Below is a small trained network, with its code and all its weights. Each question gives an input and a target symbol and asks what happens when units are switched off, that is, made to give their printed mean instead of their output.

import numpy as np


def w(rows, s, z=0):
    codes = np.array(rows[::2]) - 128.0
    scale = np.full(codes.shape[1], s)
    scale[-1] = z or s
    return codes * scale


def softmax(a):
    e = np.exp(a - a.max(-1, keepdims=True))
    return e / e.sum(-1, keepdims=True)


def log_softmax(a):
    a = a - a.max(-1, keepdims=True)
    return a - np.log(np.exp(a).sum(-1, keepdims=True))


def net(x, mask):
    ids = ['Θαβζηλμτ'.index(c) for c in x.split()]
    T = len(ids)
    res = E[ids] + P[:T]
    u = 0
    for l in range(3):
        r = res
        for j in range(2):
            rows = slice(3 * j, 3 * j + 3)
            q, k, v = (r @ M[l][rows].T for M in (Q, K, V))
            z = softmax(np.where(np.tri(T) > 0, q @ k.T / 3**0.5, -1e9)) @ v
            o = O[l][rows]
            res = res + np.where(mask[u + j], z, o[:, -1]) @ o[:, :-1]
        u += 2
    return log_softmax(res[-1] @ U[:, :-1].T + U[:, -1])


Q, K, V, O = {}, {}, {}, {}
E = w([
[41,59,146,213],'Θ',
[97,240,53,135],'α',
[129,203,18,139],'β',
[2,182,190,193],'ζ',
[142,38,40,152],'η',
[161,5,96,157],'λ',
[163,227,171,127],'μ',
[241,112,61,62],'τ',
],0.0051)
P = w([
[221,94,165,203],'0',
[22,58,83,40],'1',
[167,76,172,93],'2',
[183,133,92,246],'3',
[25,61,77,44],'4',
[145,81,194,68],'5',
[167,135,70,253],'6',
],0.0077)
Q[0] = w([
[192,110,149,113],'0.h0',
[183,85,52,88],'0.h0',
[129,3,198,180],'0.h0',
[106,142,101,117],'0.h1',
[180,148,191,131],'0.h1',
[131,143,151,133],'0.h1',
],0.044)
K[0] = w([
[186,106,108,134],'0.h0',
[175,63,42,93],'0.h0',
[100,3,160,189],'0.h0',
[116,132,123,142],'0.h1',
[129,121,160,67],'0.h1',
[120,147,138,123],'0.h1',
],0.044)
V[0] = w([
[150,58,135,126],'0.h0',
[177,94,176,7],'0.h0',
[152,170,142,91],'0.h0',
[68,35,172,128],'0.h1',
[85,45,80,160],'0.h1',
[58,157,199,223],'0.h1',
],0.011)
O[0] = w([
[129,181,139,127,196],'0.h0',
[41,155,157,166,32],'0.h0',
[113,93,123,151,27],'0.h0',
[162,246,116,85,156],'0.h1',
[109,203,100,67,229],'0.h1',
[95,165,76,178,255],'0.h1',
],0.012,0.0029)
Q[1] = w([
[164,112,50,119],'1.h0',
[131,75,201,114],'1.h0',
[18,42,228,45],'1.h0',
[131,216,253,239],'1.h1',
[88,114,93,244],'1.h1',
[136,168,182,106],'1.h1',
],0.018)
K[1] = w([
[47,100,135,146],'1.h0',
[159,77,138,119],'1.h0',
[230,162,126,254],'1.h0',
[48,159,212,70],'1.h1',
[37,104,33,186],'1.h1',
[145,152,197,104],'1.h1',
],0.019)
V[1] = w([
[77,66,75,51],'1.h0',
[150,160,201,143],'1.h0',
[116,141,62,124],'1.h0',
[224,191,114,247],'1.h1',
[52,129,164,88],'1.h1',
[186,129,176,254],'1.h1',
],0.0079)
O[1] = w([
[75,164,138,172,168],'1.h0',
[170,133,83,96,59],'1.h0',
[113,105,142,148,206],'1.h0',
[139,158,249,147,253],'1.h1',
[132,133,55,150,50],'1.h1',
[125,181,199,130,139],'1.h1',
],0.011,0.0043)
Q[2] = w([
[73,168,9,110],'2.h0',
[161,78,118,211],'2.h0',
[52,67,110,83],'2.h0',
[61,42,139,142],'2.h1',
[127,123,149,53],'2.h1',
[254,74,93,163],'2.h1',
],0.038)
K[2] = w([
[88,85,103,172],'2.h0',
[186,163,83,129],'2.h0',
[127,153,175,200],'2.h0',
[178,126,185,136],'2.h1',
[65,102,179,118],'2.h1',
[78,111,120,255],'2.h1',
],0.043)
V[2] = w([
[144,94,212,143],'2.h0',
[254,135,79,151],'2.h0',
[165,105,103,246],'2.h0',
[194,114,61,201],'2.h1',
[214,211,63,177],'2.h1',
[139,94,114,55],'2.h1',
],0.0056)
O[2] = w([
[87,47,129,84,221],'2.h0',
[187,101,174,168,3],'2.h0',
[107,125,254,129,100],'2.h0',
[78,59,206,179,45],'2.h1',
[30,97,216,113,142],'2.h1',
[190,150,198,130,69],'2.h1',
],0.005,0.0036)
U = w([
[90,55,183,120,55],'Θ',
[98,70,176,103,62],'α',
[57,175,180,91,2],'β',
[128,154,142,86,70],'ζ',
[135,132,87,232,160],'η',
[141,138,127,63,83],'λ',
[254,104,175,179,235],'μ',
[187,42,84,105,145],'τ',
],0.0059,0.0074)

Each question gives the input, a string of symbols that net reads in full, and the target symbol t.
The units are the heads (3 rows each of Q, K, V and O). Each row of codes is followed by its name. A weight is (code - 128) times the scale printed after its matrix; where a second scale follows, it is the last column's (O and U).
mask holds one flag per head, layer by layer. A switched-off head (its flag False) gives its mean, the last column of its rows in O, instead of its output. The means were averaged over made-up inputs and are rounded, as every weight is.
A unit's drop is (log p(t) with every unit on - log p(t) with that unit switched off) / (log p(t) with every unit on - log p(t) with every unit switched off).
The circuit of an input: a set's keep is (log p(t) with only the set's units on - log p(t) with every unit switched off) / (log p(t) with every unit on - log p(t) with every unit switched off). Starting from all 6 units, units are removed one at a time, each time the one whose removal leaves the highest keep (on an exact tie, the one counted first), for as long as the keep stays at least 0.8.
circuit, biggest first: the units of the circuit, biggest drop first
unit that matters most: the unit with the biggest drop
heads that matter: for each layer, one digit per head in row order, 1 if its drop is at least 0.15 and else 0, layers parted by /
drop when u is switched off: that unit's drop, to one decimal
input Θ μ Θ Θ α, target β: circuit, biggest first	(0.h1; 1.h1; 1.h0)
input Θ ζ τ τ β, target μ: heads that matter	11 / 11 / 01
input α Θ Θ Θ μ, target β: heads that matter	11 / 01 / 00
input τ η Θ α α, target Θ: circuit, biggest first	(0.h1; 0.h0; 1.h1)
input Θ Θ Θ μ ζ τ, target τ: unit that matters most	1.h0
input ζ Θ Θ ζ μ, target η: circuit, biggest first	(0.h1; 1.h1; 0.h0)
input ζ Θ η α μ, target Θ: circuit, biggest first	(0.h1; 0.h0; 1.h1)
input η μ Θ ζ Θ, target η: heads that matter	01 / 01 / 00
input Θ α Θ τ Θ, target μ: heads that matter	01 / 11 / 01
input ζ ζ Θ Θ α, target β: circuit, biggest first	(0.h1; 1.h0; 1.h1)
input β ζ μ Θ η, target β: circuit, biggest first	(0.h1; 1.h1; 0.h0)
input Θ β μ ζ η, target η: circuit, biggest first	(0.h1; 1.h1; 1.h0)
input β τ λ Θ λ, target β: circuit, biggest first	(0.h1; 1.h1; 0.h0)
input μ ζ β τ ζ, target μ: circuit, biggest first	(1.h0; 2.h1; 0.h1; 1.h1)
input Θ ζ α ζ τ, target η: heads that matter	11 / 01 / 00
input η μ τ, target τ: circuit, biggest first	(0.h1; 1.h1; 2.h0)
input τ μ α ζ, target μ: unit that matters most	0.h0
input μ μ ζ Θ Θ, target β: circuit, biggest first	(0.h1; 1.h1; 1.h0)
input ζ Θ α Θ τ, target β: circuit, biggest first	(0.h1; 0.h0; 1.h1)
input β ζ η α α, target Θ: unit that matters most	0.h1
input α τ α Θ β, target β: drop when 1.h0 is switched off	0.2
input ζ τ μ μ μ, target τ: drop when 0.h1 is switched off	1.0
input η λ α τ η λ, target τ: drop when 1.h0 is switched off	0.1
